Each row has two labels, one from each of two sets.
-36.6, -8.1, 32.3, 3.5, -0.1, 18.0, -3.2, -0.4, -9.6, 10.7, 4.3, -1.0, 1.1, 8.4, 48.1, -19.3, -7.7, -8.3, -54.8, 9.0, 7.8, 15.7, 1.9, 2.3, 3.1, 1.0, 12.3, -7.4, -1.1, -5.5  dg, mn
-16.5, 8.6, 0.1, 5.1, 2.5, -19.3, 7.0, -4.2, 16.4, -12.9, -10.9, -14.6, -11.6, -1.4, 13.8, 2.1, -2.5, 10.5, -29.9, -17.1, 2.6, 10.7, 19.2, -37.0, 10.1, 10.7, -7.0, 0.4, 1.7, 0.1  cc, qc
-51.7, 8.7, -14.8, -2.4, 5.8, -47.3, 26.5, -6.4, -13.8, -2.9, -4.1, 13.8, -10.6, -23.3, -6.3, 10.1, 0.3, 28.4, -47.0, -2.2, 10.4, 6.7, -25.6, 12.1, -11.3, -15.8, -18.5, 9.6, 40.8, -16.7  Gl, qc
-43.2, 11.8, 18.4, 5.2, 1.0, 26.0, -8.6, -6.3, 2.2, 1.4, -12.1, 5.4, -9.3, -2.3, 34.3, -11.3, -8.8, 9.2, -52.1, -12.8, 9.2, 17.5, 9.8, -30.1, -0.5, 15.3, -8.8, -15.3, 8.3, -12.3  cc, qc
-55.6, -18.7, 23.4, 15.8, 24.1, -37.8, -13.3, 3.8, 7.3, 4.8, -14.9, 14.2, 11.1, 1.9, 36.1, 6.5, -12.9, 1.9, -69.8, 8.9, 13.5, 14.5, -5.0, 77.4, 3.2, -1.9, 0.2, -1.9, 10.1, 0.5  dg, mn
-31.7, -2.1, 5.3, 3.8, 15.0, -41.8, -6.5, 4.6, 3.7, 0.2, -3.5, 16.9, -9.7, -10.0, 4.5, 9.0, -11.6, 10.9, -53.2, -10.9, 14.3, 11.5, -6.0, -12.2, -0.1, 2.6, -13.5, 0.5, 22.8, -7.7  dg, qc
-13.7, 12.2, 7.8, -0.9, 4.6, -1.6, 26.3, -1.7, -5.5, -3.5, -7.6, 2.2, 2.6, -5.5, 12.6, -0.2, -0.5, 8.5, -39.0, 9.4, 1.9, -6.4, -8.8, 0.5, -3.7, 7.7, -0.9, 11.8, 10.7, -3.7  Gl, qc
-35.7, -18.6, -8.9, -0.9, 8.3, 0.6, -13.8, 13.0, -8.6, 8.8, -3.5, -13.5, -12.8, -8.4, 58.9, 1.1, -0.2, 10.0, -21.8, 17.6, -0.4, 1.4, -5.1, 31.2, -7.5, 20.2, 19.5, 7.9, 11.3, -2.6  cg, mn
-45.9, -1.2, 16.0, 6.2, -6.7, -15.1, -10.4, -0.7, 4.6, 13.8, -11.7, -22.6, -3.1, 11.7, 72.4, 18.4, -7.7, -0.2, -32.8, -0.7, 9.1, 26.1, 14.1, -20.7, 10.2, 9.5, 6.2, -1.4, 2.3, -6.1  cc, mn
-46.2, 8.6, 26.3, 2.2, 17.6, -4.8, -28.8, -2.8, -2.4, 7.6, -15.7, -1.2, 14.1, -1.0, 51.5, -1.2, -14.5, -0.2, -59.1, 3.1, 4.5, 15.5, 13.1, -25.3, 7.9, 18.1, 7.5, 5.2, 4.2, 0.5  cc, mn
11.3, 3.4, 15.6, 0.6, 1.6, -9.3, 5.9, 6.3, 7.8, -8.7, -7.5, 0.3, -16.8, 5.3, -26.1, -17.2, -3.6, -4.4, -28.2, -6.2, -3.4, 9.2, 5.8, -7.8, 3.4, -6.9, -21.1, 3.0, 5.4, -4.8  dg, qc
-0.2, -13.8, 9.9, -3.5, 5.3, -11.5, 5.6, 4.6, 7.4, 0.6, 1.2, -7.5, -15.0, 8.5, 2.4, -8.8, 3.1, -0.5, -24.1, 0.6, -0.8, 5.1, 12.0, -5.0, 2.3, -4.1, -1.6, 5.2, 9.6, -2.5  dg, qc
-24.3, -15.8, -0.6, 15.6, 4.3, -12.6, -11.4, 1.3, 13.9, -0.7, -2.0, -5.3, -4.9, 6.5, 32.0, 4.7, -6.3, 13.7, -42.3, 4.4, 17.3, -0.9, 9.4, 12.5, -6.2, 22.4, 6.9, 6.5, 11.9, 2.1  dg, mn
-45.4, -5.8, 16.0, 7.3, 1.4, 25.8, -29.6, 3.2, 9.1, -20.4, -15.9, 12.4, -0.8, 7.6, 34.7, -0.4, -5.5, 4.8, -34.6, -1.9, 6.2, 13.2, 4.1, -22.0, 2.6, 2.0, -3.5, -19.3, 3.9, 0.0  cc, mn
-31.4, -7.3, 11.7, 5.7, 5.7, -31.8, -8.2, 7.4, 8.6, 4.5, -10.1, 8.4, -13.6, 2.4, 9.2, -10.7, -10.7, -6.6, -30.9, -3.7, 6.4, 18.8, 3.9, -15.6, 2.1, 2.5, -9.5, -3.7, 4.1, -2.0  dg, qc
-22.9, -5.8, 8.3, 4.0, -1.8, 1.0, -4.4, 1.7, 10.6, -2.3, -7.8, 2.8, -34.2, 9.0, 6.1, -8.6, -2.5, 12.3, -32.9, -13.8, 4.7, 7.0, 7.5, -17.3, 1.8, -2.4, -8.7, 5.2, 1.6, -2.7  dg, qc
17.6, -0.1, -46.5, -2.7, -20.0, 15.7, -10.7, 10.0, 3.9, 8.8, -7.2, -37.0, -25.8, -5.0, 7.9, 4.3, 11.8, 17.8, 23.4, 7.5, 1.8, 0.9, 7.9, 18.3, -3.7, 12.0, -5.8, 16.7, 8.2, 2.3  cg, mn
-56.0, 8.5, 28.0, -5.9, 21.3, -32.8, -9.9, -0.6, -4.6, 7.9, -9.8, 14.9, -4.4, -11.4, 17.4, 5.8, -16.4, 9.3, -61.4, -15.2, 14.1, 19.0, 3.5, -33.6, 5.0, 6.3, -12.7, -11.4, 10.4, -5.9  cc, qc
0.7, 6.9, 4.3, 13.5, -6.7, 22.2, -15.8, 3.9, 16.3, 2.0, -10.5, -12.6, -15.6, 14.9, 14.3, -0.3, -2.3, 0.7, -5.1, -6.5, 3.3, 7.0, 3.5, -26.3, 26.5, 8.3, 2.5, -1.9, -14.1, 9.1  cc, mn
-40.4, -11.8, 14.9, 1.0, 9.2, -20.0, -20.8, 9.2, 18.7, 4.2, -4.4, 7.5, -18.9, 0.1, 16.5, -9.8, -9.3, 15.5, -61.2, -7.7, 12.0, 14.8, 18.8, -2.8, -1.2, -7.8, -18.2, -12.5, 5.5, 0.4  dg, qc
37.2, 18.2, -15.0, 3.7, -21.3, 39.2, -6.2, -4.7, 15.3, 1.1, -14.8, -28.7, -15.0, 1.6, -16.8, 11.5, 3.3, 11.4, 28.5, -11.5, -1.9, 0.7, 14.9, -20.7, 6.5, 0.2, -14.3, 8.4, 6.5, 3.7  cc, qc
-17.9, 4.1, -7.0, -5.5, -2.4, 6.3, 20.7, -0.8, -6.3, 11.5, -2.7, -24.9, -3.1, -2.0, 34.7, 1.6, -5.0, 1.8, -23.9, 14.6, -0.6, 6.7, -10.3, 8.4, 3.7, -0.7, -1.4, 7.4, 22.7, 6.2  Gl, mn
-11.7, -4.6, 0.1, 12.9, 5.2, -13.0, -0.5, 12.6, 6.6, -9.1, -10.3, 6.6, -8.4, 0.0, -10.7, -10.7, -6.8, -4.2, -42.8, -3.6, 10.2, 8.8, -3.9, 2.4, 6.2, -1.4, -21.2, 4.3, 22.0, -12.9  dg, qc
-23.5, -6.6, 9.7, 8.6, -7.1, -2.6, -17.1, -1.4, 5.7, 8.9, -3.7, -7.8, -14.6, 8.8, 15.3, -4.9, -5.2, -4.8, -16.7, -6.3, 10.1, 9.2, 10.8, -7.7, -0.9, -11.8, -4.6, 1.4, -9.9, 3.6  dg, mn
-0.2, -7.2, 3.7, 0.9, -2.5, -18.7, -12.9, -4.6, 21.1, 6.0, 3.4, 2.4, -11.4, 7.8, -10.4, -3.7, -6.9, 2.1, -14.6, -8.3, 6.4, 5.1, 5.6, -8.7, 3.1, -6.8, -14.8, -2.4, -5.8, -6.2  dg, qc
-21.3, 0.3, 17.7, -13.7, 24.2, -32.6, -0.2, 20.1, 4.1, 8.9, -0.3, 1.7, -2.2, -12.9, 19.3, -7.8, -7.1, 7.6, -51.8, -0.2, 7.4, 7.4, 12.5, 0.5, 9.7, 15.1, 0.1, -3.0, 12.3, 2.1  cg, qc
-15.5, -9.0, -14.6, -10.0, 10.0, -41.7, -5.9, 2.6, -8.9, 5.5, -3.6, -1.8, -9.9, -20.4, -5.6, 22.1, 0.4, 16.2, -26.9, 1.6, 18.2, 5.5, -5.4, 7.0, 6.5, 16.8, -6.7, 13.9, 26.1, 5.3  cg, qc
-29.9, 1.2, 19.8, 0.8, -7.4, -23.6, 4.0, -5.6, 5.3, -21.8, -7.6, -5.0, -8.0, -5.7, 13.2, 9.3, -1.4, 8.2, -33.1, -9.6, 3.7, 3.9, 7.8, -32.6, 8.2, 13.8, -6.8, -2.8, 18.7, -12.3  cc, qc
-7.8, -10.9, 2.7, 9.5, -8.8, 11.8, -16.9, 19.9, 14.3, 7.8, -12.2, -12.3, -18.4, 7.0, 8.2, -7.2, 3.0, 6.5, -25.8, 1.2, 11.5, 18.6, 12.9, -8.3, 3.9, -5.3, -9.2, 1.4, 6.4, -3.3  dg, qc
-21.7, -9.7, 0.2, 17.9, -1.9, -13.1, -4.0, 6.6, 14.1, 0.2, -9.8, -4.8, -8.4, 4.3, 17.4, 8.2, -2.0, 4.5, -19.7, -8.7, 1.4, 4.4, 4.5, -2.9, 1.9, 1.1, 11.2, 2.4, 3.1, -0.1  dg, mn
-28.8, -13.8, 11.6, 9.7, 6.1, -43.1, -3.6, 2.9, 16.0, -10.2, -7.9, -9.5, 1.2, 6.2, 26.4, 11.0, -6.9, 0.6, -39.2, -13.1, 6.2, -0.7, 13.9, -8.1, 10.2, -15.4, 0.1, 3.0, 4.6, 1.7  dg, mn
-40.4, -11.9, 17.9, 2.2, 13.6, -36.9, 1.0, 7.7, 10.2, -5.2, 0.6, 7.8, -18.8, -3.6, 0.4, -18.1, -12.1, 12.0, -66.1, -13.9, 8.8, 17.8, 10.1, -11.3, 1.6, 5.6, -8.6, -0.9, 2.3, -5.4  dg, qc
-41.2, 10.4, -7.4, 4.8, -3.5, 30.5, -32.5, -7.5, 0.0, 9.3, -11.9, 2.6, -14.8, 1.5, 41.6, 5.5, -8.6, 12.2, -20.5, -4.3, 13.5, 17.1, 5.4, -22.2, -4.5, 11.0, -14.4, -5.4, 8.5, -5.3  cc, mn
-36.3, -9.2, -5.9, 9.4, 2.1, -15.7, -1.2, -0.7, 3.7, 7.9, -7.2, 11.4, -5.8, 3.8, 24.5, 5.2, -12.7, 7.0, -32.1, -3.7, 12.5, 8.6, 0.0, -12.6, -1.5, -5.8, -0.5, -2.7, 7.1, 1.0  dg, mn
-36.1, 2.1, -0.5, -15.7, 19.3, -57.5, 11.7, 2.6, -9.6, 2.0, -4.7, -5.0, -9.3, -23.6, 20.8, -3.4, -1.5, 17.3, -53.2, 1.2, 9.5, 13.9, 1.7, -5.2, 4.3, 8.0, -2.8, 3.1, 17.0, 9.1  cg, qc
-1.4, -15.1, 12.0, 13.2, 9.6, -35.3, 4.9, 7.1, 19.0, -6.6, -10.6, 8.4, -4.8, 5.8, -11.3, 2.9, -7.2, -1.3, -20.2, -11.4, 5.3, 3.7, 14.7, -7.1, 2.3, -10.8, -4.9, -1.4, 4.8, 15.7  dg, mn
-7.8, -4.6, -22.3, -1.8, -1.0, 5.1, -21.8, 3.9, -16.7, 10.9, -2.2, -1.1, -4.6, -5.4, 5.0, 9.5, 5.9, 17.4, 11.8, 5.2, 12.6, 6.4, -6.8, 19.4, -3.6, 3.6, -0.7, -1.5, 12.6, 2.7  cg, mn
-40.4, -1.0, 1.8, 18.7, -3.8, -11.8, 11.5, -6.6, 6.4, -5.7, -13.3, 1.8, 7.4, 14.8, 39.2, 13.0, -3.8, 16.2, -9.2, -6.1, 8.8, -3.0, 1.5, -13.7, -4.4, 8.1, 6.1, -2.3, 13.3, 1.6  cc, mn
-37.2, -5.0, 7.2, 4.7, 7.5, -21.9, 2.8, 1.6, 9.3, 2.8, -8.9, -10.3, -9.7, 5.2, 29.7, 5.1, -9.4, 3.7, -42.1, 7.7, 14.4, 17.8, 7.5, -5.8, 3.8, -2.0, -3.6, -2.1, 8.1, -3.8  dg, mn
-42.2, -12.6, 0.0, 19.2, -3.2, -5.7, -22.1, 7.0, 9.8, 14.4, -7.4, -3.5, -6.5, 11.6, 42.3, -1.8, -8.4, 9.1, -27.3, 22.5, 13.3, 5.6, 10.6, -6.5, 3.9, -5.8, 1.6, -2.8, -2.7, 3.2  dg, mn

Each row has two labels, one from each of two sets.
7.6, -17.8, 2.9, 6.1, -4.3, 8.5, 4.8, -13.6, 1.7, -10.1, -0.4, 7.6, -7.6, -1.5, 1.1, -6.5, -4.5, 1.8, -2.3, -13.0, -8.3, 6.7, -36.0, 27.1, 2.7, -15.8, 6.8, 10.4, 1.8, -15.9  <31>, (31)
-5.5, -39.7, 6.7, 4.1, 1.8, -0.4, 24.0, -15.0, -11.6, -1.4, -12.7, 20.6, -8.1, -0.2, -27.5, 11.1, 14.2, 2.7, 8.7, 21.4, 0.8, 0.2, 13.8, 15.9, 2.7, -4.2, 22.7, 9.8, -7.6, -3.1  <31>, (31)
-18.3, 41.0, -18.4, 11.8, 15.2, 2.9, -38.4, -1.6, 2.4, 6.6, -5.0, -1.6, 16.5, -11.5, -10.4, -22.6, 24.7, -5.3, -6.1, -12.0, 3.6, 7.2, 22.7, 1.4, 25.8, -1.2, 15.1, 12.2, -2.2, -29.6  <31>, (29)
-0.1, 3.7, -9.7, 4.1, 12.7, -1.9, -16.8, 3.7, 27.5, 6.5, -0.8, -3.4, 7.3, -7.6, -3.0, 12.6, 16.7, -7.3, 2.7, -2.1, -0.5, 3.2, -2.2, 13.2, 19.7, -12.5, 7.9, 4.4, 11.5, -19.1  <31>, (23)
-4.6, 8.6, 0.8, 2.6, 9.0, 7.3, -10.2, -0.9, 2.0, 1.5, -7.9, -14.1, 6.9, -3.9, -22.4, -15.9, 11.9, -20.3, 0.9, -19.0, -8.9, 9.0, 14.9, -15.3, 23.4, -29.6, 7.8, 13.0, 0.2, -20.1  <30>, (29)
-7.9, 23.2, 5.0, 3.9, 12.2, 4.0, -21.3, 2.8, -4.9, 11.2, -5.2, -11.6, 4.5, 4.8, -8.3, 8.2, -2.6, -13.0, -20.5, -2.4, -10.4, 2.0, 14.9, -25.6, 18.6, -6.0, 9.4, 5.2, -0.3, -11.1  <31>, (29)
